Here is a tiny trained network, its code and every weight. The questions are about switching its units off for an input and a class, where a switched-off unit gives its printed mean instead of its output.

import numpy as np


def w(rows, s, z=0):
    codes = np.array(rows[::2]) - 128.0
    scale = np.full(codes.shape[1], s)
    scale[-1] = z or s
    return codes * scale


def f(y):
    return np.maximum(y, 0)


def log_softmax(a):
    a = a - a.max(-1, keepdims=True)
    return a - np.log(np.exp(a).sum(-1, keepdims=True))


def net(x, mask):
    res = np.array(x, float).reshape(1, 3) / 4 @ E
    y = f(res @ A[0][:, :-1].T + A[0][:, -1])
    res = res + np.where(mask, y, B[0][:, -1]) @ B[0][:, :-1]
    return log_softmax(res[-1] @ U[:, :-1].T + U[:, -1])


A, B = {}, {}
E = w([
[103,58,51,193,121,71,71,118,86,62],'x0',
[166,144,102,184,52,128,167,231,132,169],'x1',
[147,178,154,164,161,62,5,105,220,70],'x2',
],0.015)
A[0] = w([
[181,229,215,112,124,100,71,164,173,129,170],'n1',
[208,120,101,174,65,131,132,227,195,133,206],'n2',
[93,179,227,24,158,85,152,109,120,165,172],'n3',
[127,121,197,27,167,212,186,123,134,149,205],'n4',
[163,158,126,157,103,90,96,255,161,154,211],'n5',
[168,98,159,84,147,118,64,46,150,109,102],'n6',
[121,86,80,150,203,118,67,104,173,44,214],'n7',
[132,143,164,122,185,157,43,118,216,97,255],'n8',
[121,47,63,155,109,103,51,177,26,73,186],'n9',
],0.0096,0.003)
B[0] = w([
[212,162,168,149,234,134,59,137,71,82,251],'n1',
[178,227,60,167,139,208,200,218,44,163,229],'n2',
[78,140,183,67,124,175,75,106,99,82,214],'n3',
[28,86,154,47,184,226,152,103,59,90,232],'n4',
[235,171,94,229,168,117,186,239,47,152,227],'n5',
[113,109,177,116,177,91,52,32,145,182,204],'n6',
[164,93,119,183,145,86,92,131,157,121,241],'n7',
[89,152,180,148,213,85,2,115,171,132,250],'n8',
[89,54,11,180,29,98,129,78,112,133,236],'n9',
],0.0095,0.018)
U = w([
[174,154,71,163,77,183,216,158,98,186,178],'0',
[98,24,4,169,25,119,129,76,101,66,199],'1',
[131,1,102,185,173,93,84,78,129,137,82],'2',
[64,91,180,39,139,232,147,95,79,82,216],'3',
[203,210,139,179,182,147,99,150,74,61,40],'4',
[100,195,254,119,161,126,88,57,193,98,188],'5',
[124,139,158,85,53,56,131,119,132,184,1],'6',
],0.0091,0.0023)

Each question gives the input, the list of numbers given to net, and the class t.
The units are the neurons (one row each of A and B). Each row of codes is followed by its name. A weight is (code - 128) times the scale printed after its matrix; where a second scale follows, it is the last column's (A, B and U).
mask holds one flag per neuron, in row order. A switched-off neuron (its flag False) gives its mean, the last column of its row in B, instead of its output. The means were averaged over made-up inputs and are rounded, as every weight is.
A unit's drop is (log p(t) with every unit on - log p(t) with that unit switched off) / (log p(t) with every unit on - log p(t) with every unit switched off).
The circuit of an input: a set's keep is (log p(t) with only the set's units on - log p(t) with every unit switched off) / (log p(t) with every unit on - log p(t) with every unit switched off). Starting from all 9 units, units are removed one at a time, each time the one whose removal leaves the highest keep (on an exact tie, the one counted first), for as long as the keep stays at least 0.8.
units of the circuit, in order: the units of the circuit, biggest drop first
k most important neurons: the k neurons with the biggest drops, biggest first
drop of u: that unit's drop, to one decimal
input [-1,5,1], class 0: units of the circuit, in order	[n8, n2]
input [-8,4,-3], class 3: units of the circuit, in order	[n4]
input [7,6,5], class 0: 2 most important neurons	[n2, n5]
input [1,1,-8], class 3: 3 most important neurons	[n4, n5, n7]
input [-6,8,-1], class 0: 2 most important neurons	[n8, n2]
input [3,-6,-2], class 2: 3 most important neurons	[n6, n2, n7]
input [-7,0,7], class 5: 4 most important neurons	[n8, n3, n6, n2]
input [6,7,-4], class 0: 2 most important neurons	[n2, n5]
input [6,-1,5], class 2: drop of n1	0.0
input [2,-8,3], class 5: drop of n6	0.1
input [-6,-4,2], class 5: drop of n8	0.4
input [6,-1,4], class 2: drop of n7	0.1
